Below is a small trained network, with its code and all its weights. Each question gives an input and a target symbol and asks what happens when units are switched off, that is, made to give their printed mean instead of their output.

import numpy as np


def w(rows, s, z=0):
    codes = np.array(rows[::2]) - 128.0
    scale = np.full(codes.shape[1], s)
    scale[-1] = z or s
    return codes * scale


def f(y):
    return y / 2 * (1 + np.tanh(0.7978845608 * (y + 0.044715 * y**3)))


def softmax(a):
    e = np.exp(a - a.max(-1, keepdims=True))
    return e / e.sum(-1, keepdims=True)


def log_softmax(a):
    a = a - a.max(-1, keepdims=True)
    return a - np.log(np.exp(a).sum(-1, keepdims=True))


def net(x, mask):
    ids = ['αβεηθλξπσψω'.index(c) for c in x.split()]
    T = len(ids)
    res = E[ids] + P[:T]
    r = res
    for j in range(2):
        rows = slice(3 * j, 3 * j + 3)
        q, k, v = (r @ M[0][rows].T for M in (Q, K, V))
        z = softmax(np.where(np.tri(T) > 0, q @ k.T / 3**0.5, -1e9)) @ v
        o = O[0][rows]
        res = res + np.where(mask[j], z, o[:, -1]) @ o[:, :-1]
    y = f(res @ A[0][:, :-1].T + A[0][:, -1])
    res = res + np.where(mask[2:18], y, B[0][:, -1]) @ B[0][:, :-1]
    return log_softmax(res[-1] @ U[:, :-1].T + U[:, -1])


Q, K, V, O, A, B = {}, {}, {}, {}, {}, {}
E = w([
[162,208,172],'α',
[130,221,117],'β',
[8,26,175],'ε',
[115,192,174],'η',
[74,189,143],'θ',
[110,216,91],'λ',
[104,202,131],'ξ',
[138,208,157],'π',
[83,176,180],'σ',
[76,204,101],'ψ',
[159,229,134],'ω',
],0.016)
P = w([
[68,150,248],'0',
[121,180,88],'1',
[127,174,101],'2',
[125,165,138],'3',
[116,167,148],'4',
[128,167,124],'5',
[131,163,152],'6',
[117,157,140],'7',
[124,154,156],'8',
[114,153,138],'9',
[91,143,141],'10',
],0.011)
Q[0] = w([
[127,111,161],'head 0',
[69,249,171],'head 0',
[182,15,88],'head 0',
[183,51,89],'head 1',
[233,109,100],'head 1',
[188,179,238],'head 1',
],0.019)
K[0] = w([
[124,104,121],'head 0',
[64,223,214],'head 0',
[183,43,50],'head 0',
[96,206,194],'head 1',
[208,208,148],'head 1',
[252,21,187],'head 1',
],0.015)
V[0] = w([
[3,159,90],'head 0',
[244,166,200],'head 0',
[157,203,6],'head 0',
[145,194,120],'head 1',
[109,91,119],'head 1',
[83,142,77],'head 1',
],0.018)
O[0] = w([
[228,146,249,248],'head 0',
[18,98,146,166],'head 0',
[67,244,154,27],'head 0',
[68,93,187,163],'head 1',
[168,154,94,112],'head 1',
[152,126,175,163],'head 1',
],0.015,0.017)
A[0] = w([
[109,101,150,135],'neuron 0',
[83,113,60,101],'neuron 1',
[192,206,87,87],'neuron 2',
[210,25,83,119],'neuron 3',
[16,143,98,2],'neuron 4',
[20,79,155,89],'neuron 5',
[78,236,198,172],'neuron 6',
[91,174,143,179],'neuron 7',
[31,190,220,122],'neuron 8',
[67,182,189,149],'neuron 9',
[226,140,161,122],'neuron 10',
[169,96,48,149],'neuron 11',
[196,140,84,147],'neuron 12',
[90,42,126,32],'neuron 13',
[164,2,94,220],'neuron 14',
[86,108,205,158],'neuron 15',
],0.0078,0.006)
B[0] = w([
[139,122,133,158],'neuron 0',
[162,102,162,131],'neuron 1',
[127,67,184,155],'neuron 2',
[130,90,153,198],'neuron 3',
[255,217,81,146],'neuron 4',
[52,147,139,180],'neuron 5',
[143,60,124,180],'neuron 6',
[151,79,154,138],'neuron 7',
[104,127,72,195],'neuron 8',
[136,107,110,172],'neuron 9',
[81,173,41,252],'neuron 10',
[125,161,123,143],'neuron 11',
[92,107,154,160],'neuron 12',
[175,117,93,164],'neuron 13',
[123,172,143,197],'neuron 14',
[160,158,141,217],'neuron 15',
],0.017,0.03)
U = w([
[80,178,129,249],'α',
[39,128,43,250],'β',
[40,244,108,39],'ε',
[62,160,183,215],'η',
[2,200,143,137],'θ',
[168,190,31,1],'λ',
[96,227,146,179],'ξ',
[82,149,103,86],'π',
[155,109,119,171],'σ',
[51,70,110,102],'ψ',
[142,46,45,72],'ω',
],0.0066,0.0026)

Each question gives the input, a string of symbols that net reads in full, and the target symbol t.
The units are the heads (3 rows each of Q, K, V and O) and the neurons (one row each of A and B). Each row of codes is followed by its name. A weight is (code - 128) times the scale printed after its matrix; where a second scale follows, it is the last column's (O, A, B and U).
mask holds one flag per unit, heads first, then neurons. A switched-off unit (its flag False) gives its mean, the last column of its rows in O or B, instead of its output. The means were averaged over made-up inputs and are rounded, as every weight is.
A unit's drop is (log p(t) with every unit on - log p(t) with that unit switched off) / (log p(t) with every unit on - log p(t) with every unit switched off).
The circuit of an input: a set's keep is (log p(t) with only the set's units on - log p(t) with every unit switched off) / (log p(t) with every unit on - log p(t) with every unit switched off). Starting from the 12 units with the biggest drops (on a tie, the unit counted first), units are removed one at a time, each time the one whose removal leaves the highest keep (on an exact tie, the one counted first), for as long as the keep stays at least 0.8.
units of the circuit, in order: the units of the circuit, biggest drop first
unit that matters most: the unit with the biggest drop
k most important neurons: the k neurons with the biggest drops, biggest first
heads that matter: for each layer, one digit per head in row order, 1 if its drop is at least 0.15 and else 0, layers parted by /
drop when u is switched off: that unit's drop, to one decimal
input ψ ψ ω β α, target λ: units of the circuit, in order : [head 0; neuron 10]
input ε ω β, target ω: 3 most important neurons : [neuron 3; neuron 2; neuron 10]
input π σ π ψ θ θ ψ, target θ: units of the circuit, in order : [head 0; neuron 5; head 1]
input α ψ ω η ψ θ η η, target ε: unit that matters most : neuron 5
input ω π β ψ ω, target β: heads that matter : 11
input ω α ω ω θ ψ ω λ ω ω θ, target β: 2 most important neurons : [neuron 5; neuron 8]
input θ η ψ, target ξ: units of the circuit, in order : [head 0; neuron 6; neuron 8; neuron 14]
input π β ξ ψ ψ, target θ: units of the circuit, in order : [neuron 5; head 0; head 1]
input ω ω ψ α σ α, target β: units of the circuit, in order : [head 0; neuron 8]
input α ψ ω ψ ψ π ψ, target ε: 3 most important neurons : [neuron 5; neuron 4; neuron 6]
input η ψ ψ η ξ η, target η: 2 most important neurons : [neuron 10; neuron 14]
input ψ β ψ α ξ λ, target λ: 3 most important neurons : [neuron 10; neuron 5; neuron 3]
input β ψ β, target ψ: units of the circuit, in order : [head 0; head 1; neuron 6; neuron 14]
input ω ψ ψ, target β: units of the circuit, in order : [head 0]
input ψ ω β ψ β ψ π ψ π, target λ: units of the circuit, in order : [head 0; neuron 10]
input ω ψ σ β, target β: 3 most important neurons : [neuron 5; neuron 8; neuron 14]
input β β ψ ψ λ β σ, target ψ: 3 most important neurons : [neuron 10; neuron 6; neuron 14]
input λ λ ω ψ η ψ σ ψ, target ω: 3 most important neurons : [neuron 6; neuron 14; neuron 5]
input θ β ψ ξ, target ξ: 2 most important neurons : [neuron 6; neuron 8]
input β ψ θ, target ψ: 2 most important neurons : [neuron 10; neuron 6]
input β π β θ β ω π, target ψ: most important neuron : [neuron 10]
input σ α σ ω, target σ: 3 most important neurons : [neuron 5; neuron 3; neuron 13]
input θ β ψ ψ β ψ η, target ξ: 3 most important neurons : [neuron 6; neuron 8; neuron 14]
input α β θ π ψ η β, target ε: 3 most important neurons : [neuron 5; neuron 4; neuron 6]
input θ β ψ ω θ λ, target ξ: drop when neuron 5 is switched off : 0.1
input ψ α ω ω π, target λ: drop when head 0 is switched off : 2.4
input η α η, target η: drop when neuron 14 is switched off : 0.2
input σ σ η, target σ: drop when head 0 is switched off : 1.1
